Below is a small trained network, with its code and all its weights. Each question gives an input and a class and asks what happens when units are switched off, that is, made to give their printed mean instead of their output.

import numpy as np


def w(rows, s, z=0):
    codes = np.array(rows[::2]) - 128.0
    scale = np.full(codes.shape[1], s)
    scale[-1] = z or s
    return codes * scale


def f(y):
    return np.maximum(y, 0)


def log_softmax(a):
    a = a - a.max(-1, keepdims=True)
    return a - np.log(np.exp(a).sum(-1, keepdims=True))


def net(x, mask):
    res = np.array(x, float).reshape(1, 6) / 4 @ E
    y = f(res @ A[0][:, :-1].T + A[0][:, -1])
    res = res + np.where(mask, y, B[0][:, -1]) @ B[0][:, :-1]
    return log_softmax(res[-1] @ U[:, :-1].T + U[:, -1])


A, B = {}, {}
E = w([
[151,198,254,24],'x0',
[127,126,124,120],'x1',
[237,32,228,202],'x2',
[253,200,47,123],'x3',
[128,127,129,130],'x4',
[129,130,129,126],'x5',
],0.0053)
A[0] = w([
[130,60,65,211,114],'neuron 1',
[132,135,141,122,127],'neuron 2',
[70,178,89,95,8],'neuron 3',
[251,166,94,140,44],'neuron 4',
[127,108,111,147,131],'neuron 5',
[153,142,123,131,120],'neuron 6',
[138,119,138,130,69],'neuron 7',
[145,119,143,127,86],'neuron 8',
[167,98,152,150,39],'neuron 9',
[156,151,194,90,127],'neuron 10',
[79,96,170,142,67],'neuron 11',
[86,124,137,138,86],'neuron 12',
[191,76,174,161,18],'neuron 13',
[134,72,81,169,131],'neuron 14',
[90,89,168,136,95],'neuron 15',
[68,70,180,138,88],'neuron 16',
[129,90,95,160,91],'neuron 17',
[148,105,143,142,56],'neuron 18',
[195,73,171,165,27],'neuron 19',
[168,155,222,74,99],'neuron 20',
[92,96,165,137,84],'neuron 21',
[178,146,114,134,55],'neuron 22',
],0.013,0.0014)
B[0] = w([
[99,109,254,105,246],'neuron 1',
[121,114,138,128,146],'neuron 2',
[53,175,81,123,233],'neuron 3',
[245,106,73,186,236],'neuron 4',
[124,113,153,118,159],'neuron 5',
[146,116,117,146,152],'neuron 6',
[109,129,121,135,140],'neuron 7',
[111,141,118,114,149],'neuron 8',
[86,159,90,125,182],'neuron 9',
[102,81,206,114,220],'neuron 10',
[199,132,89,144,195],'neuron 11',
[165,158,104,126,166],'neuron 12',
[65,178,58,88,224],'neuron 13',
[111,86,198,111,207],'neuron 14',
[181,116,90,165,194],'neuron 15',
[221,108,78,148,223],'neuron 16',
[125,115,182,118,181],'neuron 17',
[94,131,102,135,160],'neuron 18',
[62,198,67,112,229],'neuron 19',
[94,96,254,116,254],'neuron 20',
[186,130,99,147,186],'neuron 21',
[177,92,90,118,169],'neuron 22',
],0.025,0.006)
U = w([
[125,77,241,115,190],'0',
[254,103,86,183,2],'1',
[46,188,71,106,182],'2',
],0.0075,0.00092)

Each question gives the input, the list of numbers given to net, and the class t.
The units are the neurons (one row each of A and B). Each row of codes is followed by its name. A weight is (code - 128) times the scale printed after its matrix; where a second scale follows, it is the last column's (A, B and U).
mask holds one flag per neuron, in row order. A switched-off neuron (its flag False) gives its mean, the last column of its row in B, instead of its output. The means were averaged over made-up inputs and are rounded, as every weight is.
A unit's drop is (log p(t) with every unit on - log p(t) with that unit switched off) / (log p(t) with every unit on - log p(t) with every unit switched off).
k most important neurons: the k neurons with the biggest drops, biggest first
drop when u is switched off: that unit's drop, to one decimal
input [6,5,8,6,4,8], class 2: most important neuron => neuron 19
input [2,-1,8,4,-7,-5], class 2: 2 most important neurons => neuron 19; neuron 13
input [-7,-4,8,-6,-6,-3], class 2: 4 most important neurons => neuron 19; neuron 13; neuron 20; neuron 9
input [-1,2,-5,-5,7,5], class 1: 3 most important neurons => neuron 19; neuron 13; neuron 16
input [-5,-7,0,-6,0,-7], class 1: 3 most important neurons => neuron 16; neuron 20; neuron 11
input [5,6,-1,-7,1,6], class 1: 2 most important neurons => neuron 16; neuron 1
input [-3,0,7,-5,-6,-8], class 2: 3 most important neurons => neuron 19; neuron 13; neuron 4
input [1,-7,5,-5,-8,3], class 1: drop when neuron 19 is switched off => -0.1
input [-2,-5,5,-6,5,-5], class 1: drop when neuron 16 is switched off => 0.8
input [2,-6,5,1,7,1], class 2: drop when neuron 12 is switched off => 0.0
